Each row has a hidden value. The values are split into ranges, and the tier after each row names the range that its value falls in. Each part has its own value, ranges and names.
[   2   11 -254   -5  -88 -207   97 -140    4 -118 -250   22   31    6
 -224 -117  -97  236  -63   49   43  -89   48  186 -148  -94 -163   11
    4  190 -325  -82  151  104  -67 -159  207] : q970
[ -43   58  108  203  121 -248   89  204  -91  -52   69 -131   79 -175
  -96   73 -154   -8  -28  -42  129  -96 -157  -20  250 -154   16  -26
 -171  -60  116  -69   -1  -38  144 -191  267] : q383
[  -2   43  -64  134   34 -147  -44  -22   21   -9 -187   -2   56  -35
 -228   61  -18  184    4   -2  116   40   14   56   46 -111  -31  -56
  -59  106 -140  -44  187   59   -1  -95  142] : q970
[-280  -97  122 -221  -94 -163 -335   33  154   -6   85   22  -62   18
   70  346   28  391 -119  -16  178 -187 -123  472 -186 -126  -30  -65
 -244   12  -63   31   84  244  174 -204  125] : q945
[ -10 -106 -113 -149    3 -194  109  -53  -17 -226 -107   57   28 -100
  -92  -16 -133  114  -42  -51  -85 -142  -33   88  -67    0 -102  -40
 -148   76 -140  -78   22   88   43  -20   97] : q970
[ 121  267 -160  858  333  166  104  -87  -64  355 -399   32 -299  151
 -252   -3  143 -322  263  339  177  378  334 -352  221  -82  393   -8
  201 -235    5  -14  161   -3 -195   70 -125] : q795
[-375 -104  -85 -476  -37 -227 -439 -438   94 -166  -34  120   55  -28
 -330  272  -88  657 -161  -77  234  -56   10  439 -217 -232    1  -53
   77  310 -149  322  265  188  108   53  112] : Q66
[ 122  110 -153  317  159 -155  137  -78 -109    0 -263  -18  117  -52
 -327  -99 -104   11   67   31   95  138   67 -171  153 -113   48  -62
   43  114 -105  -38  160  -18  -96  -16  108] : q383
[ -45   59 -233  101  142 -181  147 -182 -146 -128 -164   15  -38 -104
 -285 -130 -170   19  -27   83   52   15   45   18   23 -145   71   58
  139   77   -4  144   85  -12  -84   19  140] : q383
[-199 -371 -152 -642   11  -70 -105 -445   85 -296  -28  333 -158   99
  137  169 -110  228  -45  -24 -213 -265  107  216 -451  167   55 -148
 -142   -8 -243   28 -142  337  116  275 -302] : Q615
[ -76 -176  -34  -39  194  -17   96 -249   -1 -110    3  167 -218   56
   38  133  -79 -126   92   41 -117 -167  165 -281   39  102  185 -116
  -26 -279 -132 -154 -208   93  221  193 -184] : Q615
[ 175  -83 -272  -51  -83 -168  186 -132   13 -133 -341  107  125   80
 -103 -156  -98  158   12    4 -103  -81   76   67 -236   74 -196 -115
 -150  208 -453 -251   90  189 -122  -73   21] : q404
[ 159 -124 -184  116  231   92  115 -376    7   10 -334  278  -91  219
  -42   35  -17 -121  225   94 -142  106  329 -368 -106  199  216 -246
  -50  -88 -325 -202  -45  214  -52  331 -417] : q795
[ -59  107 -134  384   86  -28   23 -128   20  170 -180   13 -214  142
 -147   39   42   -3   66  213  169   11  185  -53   26 -120  131    2
  127 -146 -201  -98   63   76    9 -129   70] : Q615
[  -6 -283  -78 -359  -15  -65   97 -108   63 -198  -78  243  -99  117
  328   93 -111   27   19   22 -234 -259   34  209 -419  233  -16 -178
 -419  -57 -233 -209 -186  376   35   84 -261] : q795
[-348   44  125   93   30  -23 -464 -194  185  236   -9   45 -173  187
  -76  454   98  397    1  137  401   17  123  301  -74 -221  196 -100
  -48  -43 -131   76  182  261  175 -124   35] : q795
[ 231   46 -133  418  185  -46  344  141 -109  -26 -254    9  -88  -76
  -87 -149  -25 -330  133   86 -141   58   60 -293  168   68   62  -19
  -83 -155  -11 -194  -19  -46  -90    6    2] : q404
[  76  150  -23  641  313   48  117   50  -78  180 -175  -26 -225  -24
 -217   48   89 -316  182  156   75  186  155 -423  373  -70  285   -1
  137 -308  106  -59   38 -125   17   45   -3] : q945
[ -57   46  -37  381  200  -17  254  150  -94    4    5  -24 -384  -82
   56   -3  -20 -387   61  205  -50 -106   35 -123  161  -23  206  120
    1 -412  196  -55 -161  -44   68  -67   73] : Q615
[ 180  194 -153  471  118 -137  120   46  -85   92 -354  -63  135  -34
 -339 -114  -33   21   83   64  148  221   48  -95  148 -138    8  -45
   -3  158 -109  -61  261   -9 -185 -119  160] : Q66
[ 132  140  -75  658  269   31  325  212 -126  117 -164  -46 -295  -58
  -45  -83   40 -491  160  214  -44   82   88 -330  280   -4  229   72
   26 -378  164 -124  -74 -101  -51  -45   29] : q945
[-203 -199 -343 -482  -74 -136  -90 -504   57 -258 -188  241 -142   78
 -153   -1  -99  370 -108   58  -71 -172  142  344 -443  -10  -49   -3
  109  180 -334  141   76  244  -35  125  -54] : q404
[  36 -227 -111  -89  199   11  260 -196  -45 -191  -75  229 -228   47
  162   14 -118 -273  121   66 -287 -168  162 -251  -90  232  166 -121
 -157 -272 -109 -191 -270  155   99  264 -298] : q795
[ 117 -168  -59    9  123  -30  192  -33   -8  -95 -124  158  -91   62
  152   28  -57 -174  108   22 -205 -118   76 -171  -89  195   69 -160
 -244 -177 -159 -258 -166  171   45  105 -213] : Q615
[ 222  195 -226  810  284   86  517  101 -169  144 -313   -9 -364   37
  -52 -242   -7 -616  228  350  -76  117  240 -407  209   44  253   90
   80 -376   25 -210  -97  -59 -170  -21  -29] : q795
[ -64   -6  -69  105    7  -87  -41    2   46   38 -127   35 -114   54
  -19   92   25   94   -1   96   73  -56   21  176 -110  -55   25  -29
  -95  -45 -116  -56   63  152   -6 -130   56] : q945
[ -47  239 -309  439  183 -159  224 -130 -203   -9 -224  -87 -159 -122
 -433 -235 -130  -98  -13  222  162  108   94  -34  162 -269  136  196
  348    7   81  210  152 -138 -161  -85  292] : q383
[ 245 -128  -86    3  175 -194  363   -4 -141 -256 -150   75  202 -122
  -55 -134 -238 -165   92 -128 -230  -75  -19 -337  110  142  -42 -182
 -255   29 -128 -261 -111   26   26  129  -64] : q383
[-176  -81   -2  -69  -13  -95  -98  -14   74  -12    3   61 -177   55
  101  184   -2  131  -46   84   60 -174  -15  279 -177  -39   41  -26
 -157 -111  -74  -30  -21  207   93 -123   31] : Q615
[-205    3  -18  171  200   48 -173 -286   55  118  -79  121 -278  126
 -120  260   46   50   96  164  163   52  227  -76   34  -85  302  -66
   98 -196  -60   60   37  127  121  121 -122] : q795
[ 106   75 -175  277   43  -84   54  -37    3   60 -320   27    7   48
 -210  -44   23   72   61   87   64  103   92    6  -23  -57  -11  -49
  -15   83 -209  -94  187   80 -134  -86   61] : q404
[ 219  179  -49  659  388  -75  418  248 -264  -13 -166 -103  -72 -257
 -218 -173 -105 -528  159   85  -59  184   -9 -468  474  -51  226   52
    5 -226  341  -21  -17 -230  -89   59   96] : q383
[ 119 -150 -266 -299  -62 -280  261 -137  -83 -315 -215  113  204  -33
  -31 -208 -271  155  -66  -62 -167 -186  -48  188 -305   76 -208 -105
 -241  269 -312 -138   -7  210 -115  -28   35] : q383
[  25 -209  -93 -256   55 -127  192   56  -46 -309  -71  135  -82 -153
  123  -18 -118  -93  -22  -40 -284 -179  -87  126 -163  146  -35  -31
 -293  -49   48  -39 -109  132   -4   99  -74] : q404
[-248    0  -25   15   38  -59 -322 -234  111  106  -72   69 -142  108
 -180  277   76  323  -22   83  239    3  104  182  -68 -171  126  -53
   87  -12 -142  102  162  150  104  -42   37] : q945

Next part:
[-262 -147 -412  383  -20 -461  -12  -39   16  237 -141   19  443  -39
  163  -74   82 -108 -180 -259  256   -9 -290  246   28 -104 -358  331
 -156 -192  303 -211  -30 -191 -134  -23  262] : (33)
[-137  -41  -90    1  -57  185   27   42  -84   53   -7  156   98  -14
   48   60   83  -72    6 -327   76    3  -68  207  -88  -68 -149   86
  110   17   51  -94 -166  -12   -9    2   99] : (33)
[ -16  272  274   17 -185  -97   36  -55  -45   -3  245   35   68   10
  -78  -49   40  217   71  116 -114  -53   11  -72   25 -147  -96 -110
  -58 -247   81  162  176  -35   31   33  104] : (48)
[ 201  101  553 -382  -62  481   45  -16 -271   77  156   68 -367   81
 -330  208 -126  193  271  -95 -163  -36  -79 -152 -136 -192   24 -261
  287  196 -161   52  -87   86   32   12 -247] : (37)
[-168  166 -109  413 -322 -116   70  107   -1 -223  127   84  260 -364
  337  304  -65  137 -122  -52  -33 -112   94  283 -115   34 -155   37
  199 -200  217  150 -172   50 -162  -10  270] : (37)
[-222 -115 -410 -258  337  212  -86 -125  -44  279 -112  259   44  659
  -41 -511  492 -290  225 -652  138  303    6   48  160 -106 -242  362
 -347  -82 -267 -254  152 -189  374   75  156] : (33)
[ -91  -18  -79   31  -65  141   30   26  -83   25   25  122   73    0
   54   73   71  -23   20 -301   46   25  -44  151  -57  -73 -163   81
   99  -22   29  -44 -106   -8  -11   -2  107] : (38)
[ 245 -174  368 -440  159  560   68  -58 -412  168  -80   93 -516  456
 -408   -6  -73  125  405 -225 -263  106   97 -360   -4 -103 -137  -71
  138  190 -355   77  -34 -103  241  219 -202] : (43)
[  92   76  202  -17   39    6  -39 -109 -299  136  -28  -10 -204  223
 -115  125 -159  206  318  -44 -171   12  -31 -201  -16 -151 -158   22
   88   27 -187   50  -11 -104  115  118 -100] : (32)
[ 141 -176  153  -78   43  178   60  -60 -410  134 -129   35 -280  282
 -188   86 -190  170  301 -119 -248   44   80 -283   -3  -68 -301   65
  149   46 -197  140  -53 -162  166  248  -47] : (32)
[  46  221  274 -112  102  -70  -39 -127  -52  147   95  -12 -105  318
 -205 -192  131  150  212   21  -68   38  -36 -196  120 -179   14  -48
 -263 -145 -110  -32  219 -125  114   34  -33] : (48)
[ -10  578  333  205  -59  243  -68  146  173 -375  164    4 -165 -307
  277  505   37  188   76    2   12 -145  138  308 -159   19  583 -280
  112  116 -109 -148 -351  211 -251 -235 -120] : (37)
[ -77 -197 -109  417 -257  -82  178  165  -45 -102  -83   11  228 -402
  164  301 -141   62 -287  -86   49 -149  -16  241 -102   78 -218   60
  189 -101  369   50 -274  -53 -319   35  240] : (42)
[ 101   -1  418  301 -339   37  249  202  -37 -226   53  -66    9 -495
  -38  388 -249  293 -249  285 -133 -287   88   61 -120   89   51 -271
  186  -95  374  196 -241   -4 -382   55  103] : (32)
[-208  675  -68  515   47 -283 -122   47  347 -381  112  -11  128  -42
  491   71  304  151   39   88   27  -30  331  253  111   91  451    3
 -400 -303  -93 -103  -29  -22  -72 -130  203] : (48)
[ 255   45  863  198 -452   96  283  252  -21 -162  137 -194  -78 -823
 -262  671 -460  395 -368  472  -49 -484 -226   90 -278  -32  268 -569
  384  114  574   87 -382  126 -700 -118 -150] : (43)
[-118  -50  -89   -3  -57  185   29   37  -94   52   -1  150   87    0
   40   61   75  -64   14 -330   65   17  -67  188  -79  -72 -164   86
  115   11   38  -79 -151  -12   -2    4   97] : (33)
[-121  -49  -86  -16  -59  208   33   41  -96   46   -1  158   79   -4
   42   60   79  -66   15 -335   61   13  -55  190  -86  -63 -160   83
  119   16   34  -77 -160   -9    3    9  100] : (33)
[-112  -45  -77    1  -65  178   34   38  -92   46    6  141   83  -17
   36   71   71  -52    8 -321   66   12  -68  185  -79  -72 -165   81
  117   10   44  -74 -149   -8  -16   -2   95] : (33)
[ -24   57   51   83  -11    4   27  -19  -97   16    4   52  -27  116
    3   14   32  113  104  -93  -78    9   66  -35   21  -41 -112   45
  -47 -111  -34   41    3  -93   35   76   86] : (43)
[ -71  117  122  -82 -106  193   64   52   83  -12  178  124   83  -65
  -47  -23  201    4  -80 -196   82  -17  -52  174  -39  -86   15  -89
  -20  -89  125  -51    0   53  -87  -95   96] : (42)
[ -97  -20  -65   15  -77  165   36   38  -74   27   29  131   77  -27
   44   82   71  -34   -1 -301   58   13  -57  173  -72  -74 -147   64
  113   -9   48  -60 -129    1  -31  -14   99] : (38)
[ -35   44   13  103   -7  -13   32  -16  -95   25  -11   54  -11  117
   20   13   34   99   96 -108  -69   18   65  -25   25  -37 -132   69
  -51 -116  -27   33    0  -99   34   79   97] : (43)
[-124  352   96  316 -124 -252  -13   19  143 -102  145  -11  176 -170
  181  118   74  165  -60   81   38 -111   -2  170   -9  -53  105  -50
 -126 -214  152  -28   -5   -5 -161 -100  131] : (43)
[-180 -225 -388  540   43 -909   45 -151   -4  335 -214 -131  474  201
   26 -382   66   49 -176   57  110   14 -178 -109  269  -82 -535  411
 -526 -506  360  -32  318 -450  -51  168  397] : (48)
[ -17   98   94  208  -20 -104   43   13  -33  -30  -19  -13    0   24
   32   56    5  153   30   27  -64  -53   76  -15   34  -10  -20   10
 -110 -143   41   20  -22 -114  -62   61   98] : (32)
[ 119  472  648 -245 -169  339  -40    9  -54  -54  343   29 -231 -189
 -156  371  -79  241  185   28  -50 -139 -171   68 -207 -243  301 -396
  282  171  -60  -43 -125  237 -139 -204 -272] : (37)
[-277  393 -182  -98   47   27 -133  -88  212   51  267  218  230  231
  148 -288  495 -123   89 -393  184  155  -50  264   59 -178   19  111
 -264 -214  -85 -182  201   51  157 -177  171] : (38)
[ -24 -530 -139 -103  -12  437  240  141 -178   79 -203  189   -4   79
 -164  -93   94 -148 -140 -413   10   48   75   64  -12   89 -331  132
   77   13  137    3 -187 -147  -13  191  201] : (33)
[-145  -32  -76 -200  -38  545   88  110  -12  -84   77  295   10   87
   26  -86  295 -142    7 -446   20   80  163  226  -55   23  -60   24
   61  -11  -46  -22 -131   39  108   29  170] : (33)
[-135  -34  -72  -29  -63  204   23   35  -95   60    8  166   93   -6
   35   55   83  -70   15 -327   70    2  -76  204  -94  -76 -156   79
  122   23   45  -85 -159   -6    7    2   92] : (33)
[ -59  262    7   97  114 -370 -126 -209  -86  188   48  -31   42  379
  -20 -212  109  144  270  -13  -52   90  -55 -176  159 -208 -156  148
 -303 -241 -146  -29  271 -193  191   61   58] : (48)
[ -66  128   22  147  -73    3   40   18  -42  -75   55   76   29   37
   89   38   61  121   59  -70  -86   -9  142   36   11    0  -84   28
  -39 -164    2   85   -7  -60   22   65  152] : (43)
[ -43   41   -5   70  -12   23   19  -17  -93   36    9   68   -1  106
   24   24   50   76   94 -165  -41   29   29   15    5  -60 -139   70
  -12  -88  -29    8  -12  -71   30   50   88] : (37)
[ 189  121  506 -279    4  357   21  -38 -256   71   86   29 -368  157
 -285  164 -116  214  298  -34 -188  -28  -13 -201  -79 -158   43 -209
  170  142 -198   47  -57   18   63   55 -219] : (43)

[  94 -140 -300  563   33  576 -282   91 -341  442  138   50 -166  370
  -14   25 -241  -79    1 -624  -31  157   55  176  222  380  -73  171
  188 -221  768   41  195  334  418  -60   99] : (54)
[  91   74  -56 -155  178   13   19  144  411  108  105 -272   54  598
 -366   82  357   93  250  -11 -274  -93 -161   82 -211  -20 -290   62
  -93   29   35 -379  -83  231    9  276  -22] : (64)
[-257  -52 -101 -308 -179   93  -60  195 -229  108  -23 -352  -24  467
   -8  247  101 -179  235  -26 -216 -229  -91   48 -188 -239 -307 -219
   46  207  305 -219  193  396   11  306    9] : (70)
[-220  -54 -309  133 -221  182 -370   89 -304  114  137  179 -173  -56
  135  125  -98 -261  -44 -295   60    6 -220  121  -23  167  -39  -76
  161  -14  321  158  164 -124   41  -40   22] : (64)
[  95  147   87 -359  117 -407   49 -126  630 -297  217 -232  -95  160
 -421   59  254  -21   87  415 -190  -71 -418 -122 -321 -221 -196 -106
  -36  194 -546 -246 -162 -447 -382  168    5] : (60)
[  24   42  115  164  238  -11   63  -39  279 -114  -10  197 -221 -137
  -12  128 -103 -150  118 -136   81  115   15   69 -303  241  132  100
  220 -271 -151 -100 -113 -146  -51 -275  -30] : (71)
[ 275  -61  162  426  447  224  445 -149  390 -120  -87   27 -244 -194
  161   22 -337  235   95  -53    6  159  209 -114  -23  274  157  369
   38 -494    3  -32 -110 -203  322 -612   56] : (59)
[ 155 -117  342  215  524   -1  265 -121  174  -28  -90  -46 -204  168
   72  108 -402  132  188 -248   26  247  321  -20 -277  217  305  400
  190 -503  144 -272  -64  175  243 -267   80] : (59)
[-219    3 -253 -217 -308  100 -160  139  -54  -20  101 -242 -228  265
 -309  213  332 -264  161  150 -163 -263 -320   60  -61 -184 -437 -321
  118  230  -58  -54   31   57 -270  266  -41] : (71)
[ 212  115 -279 -106 -135   90   79  -26  414  -55  222 -432  -10  303
 -387  -14  257   14  -25  344 -345 -214 -471 -115  194 -230 -500 -195
 -170  376 -102  -41   69 -292  -37  105   41] : (54)
[ 263  244 -167  -88  -28  -87  243  -68  649 -229   66 -240  121  -56
 -173  -27   88  -84 -139  290 -223 -136 -439  -69  107  -90 -191 -108
 -146  309 -249   17  113 -500   59 -232  -16] : (64)
[  78 -128 -233  693   23  476 -248  -76 -211  157  155  322 -453 -172
  -11   38 -318 -198  -77 -446  164  222   -4  117  184  480   52  131
  357 -361  307  252   23 -155  148 -375   65] : (54)
[-254  -93  -88 -241 -198   -2  -64   47 -349    5   -4 -245  -27  143
  287  194 -248 -161   38  -40 -101 -118 -114  -53 -108 -218  -59 -139
   36  171  371  -20  315   63  129   66   86] : (73)
[ -96  -53  166   96   61 -145   99 -231  -44 -316  -39  186 -300 -548
  384  150 -571 -242  -86   -4  185  133  -16 -120 -221   71  330    5
  270 -176 -111  159  108 -502  -19 -503   67] : (73)
[  89   -7  110  159  209  -47 -105  -73  159  -28   64   10 -325  268
 -436  145  -61 -276  104 -229   50  170   -8  166 -208  220   87   80
  426 -220 -104 -202  -91  136 -172   29   -8] : (64)
[ -23  161  214 -527  147 -421  176   13  462 -203   -9 -336  136  333
 -157  159  124 -115  182  235 -225 -123 -196  -38 -476 -283  -81 -118
  -34  239 -248 -413   27    1 -166  208  -18] : (58)
[  28   54 -321  288 -268  134 -180 -103  -98  -84   96  134 -181 -346
   67   42 -333 -423 -316 -174   95   48 -336   73  258  191   70 -129
  250  115  136  363  287 -466   91 -375   33] : (64)
[ -83   25 -342  116 -227  366  -19  157  -34   79   11  -85  -93   39
   35  122  101 -172   50  -59 -124 -190 -197   69  129   42 -313 -163
   15  102  228  101  150   -6  136 -125  -25] : (71)
[ 161  127  175  162  155 -134  301 -237  429 -388  -77  104 -241 -480
   34   92 -349 -304  -96  121  100   94  -85  -59 -139  117  206  -39
  277  -87 -402   79   10 -524  -80 -575  -11] : (58)
[-157  -54  255  -31  253 -124 -128   33  -83   38  -44   87 -207  279
  -57  243 -179 -278  244 -370   89  160  177  171 -518  163  222   88
  391 -270  116 -330  -17  368  -90   97    0] : (58)
[ -53   72  273 -163  138 -383   31 -153  105 -243  -57   13  -84  -91
   73  177 -401 -402  -28  -97   91  134  -44   31 -408   -6  335  -50
  330   16 -121 -146  152 -146 -106 -145   25] : (58)
[ 210   84 -220  172  -67  303  122   74  170   94  -35 -324  -37  378
 -333   79   37 -237   -5 -125 -200 -102 -136  143  249   69 -255  -81
  145  141  217  -59  199  245  202  -59  -15] : (71)
[  58  -61  147  201  392  -23 -215   -4   84  163  118  149 -169  370
 -172   95 -140  -51  169 -472   53  282  108  175 -364  342  209  296
  272 -378  206 -304  -92  240   50   76   41] : (60)
[-235   63    1 -437 -202 -374 -199  -31   19 -222  109 -173 -154  125
 -232  216   64 -412   38  170  -52 -110 -363   22 -320 -251  -85 -306
  224  294 -248 -119   91 -172 -409  269  -10] : (71)
[-183   24  312 -431  173 -343  126  -10  293 -253  -12 -174 -202  188
 -171  260  153 -125  354  265  -95  -96  -53  -60 -626 -233  -96 -131
  143  -12 -415 -397 -176   22 -395  183  -32] : (70)
[-173 -106  115   17  217 -122 -348  -39 -125   93  221  217 -212  137
   77  119 -180  -57  155 -299   82  214  -18   23 -486  148  159  134
  180 -249  165 -193  -71  -53 -106  134   87] : (54)
[ 143  -48   67  496  388  140 -151  -69  108  129   89  358 -225   -2
   13   29 -320  -66   29 -541  162  350  126  157 -192  529  315  355
  287 -494  220  -73  -67  -19  190 -294   42] : (60)
[ 133  -39  124  380  388   37 -174  -66   79  137   70  251 -187  178
  -94   62 -313 -135   44 -566  136  351  136  201 -244  465  339  334
  347 -428  241 -173  -24  142  151 -147   42] : (60)
[ 293   85   69  241  326  -80   -8 -134  335   18   92   45   17  144
 -112  -25 -315  -98 -108 -321   -4  263  -68   92  -91  288  258  250
  158 -143  141 -129   97 -115  215 -200   63] : (60)
[-122   -9   52   -6  188 -197 -284  -28   38   12  169  269  -73  -22
  158   84 -184  -77   43 -284   90  195 -113   57 -420  199  240  155
  107 -188  111 -115   -6 -216  -20  -14   50] : (60)
[ 187   55 -449  423 -226  356 -119  -44  -21   79  122   22  -55 -149
   46  -46 -272 -236 -320 -235  -36   23 -327   72  457  238  -70  -36
   79  128  364  348  334 -348  338 -376   57] : (60)
[ 197   27    0  202  120  223  234    3   60   82 -145 -229   43  243
   53   91 -345 -180  -11 -274 -116   33   93   85   87  116   44   69
  156   -9  393 -102  292  276  411 -252   45] : (70)
[ 184   16 -206  413  -11  527  276   54  110   62 -117 -120 -143   -7
   26   82 -129 -119   25 -126 -112  -89   25   54  268  183 -205  -11
   98  -77  251   96  149   77  346 -434   -7] : (70)
[-105 -138  -80 -210   44  195  192  133   68   52   40 -460 -157  476
  -86  158  266  318  357  237 -304 -237  -40 -138  -86 -249 -427   38
 -208  -68  135 -243  -83  205   64  203   47] : (59)
[  -6  -88 -136  349  -22  237 -290   13 -265  168   64   76 -319  244
 -246  143 -201 -379   -7 -487   94  158   -3  246   42  320   69   43
  468 -189  327    8  124  262   45  -13   21] : (64)
[  57 -139 -108  393    7  418   81   -7 -317  150 -101 -105 -185   97
  194  119 -478 -157  -29 -380    1   74  158   70  215  201   69  109
  242 -188  570   93  294  248  436 -326   89] : (73)
[  69    5 -280  129   10  326  -25   79  186  164  215  -95  -18  157
   48  -16  143  202   99   30 -230 -104 -234 -101   44    9 -375   10
 -250   43  239  -18    4 -199  181  -40   65] : (54)
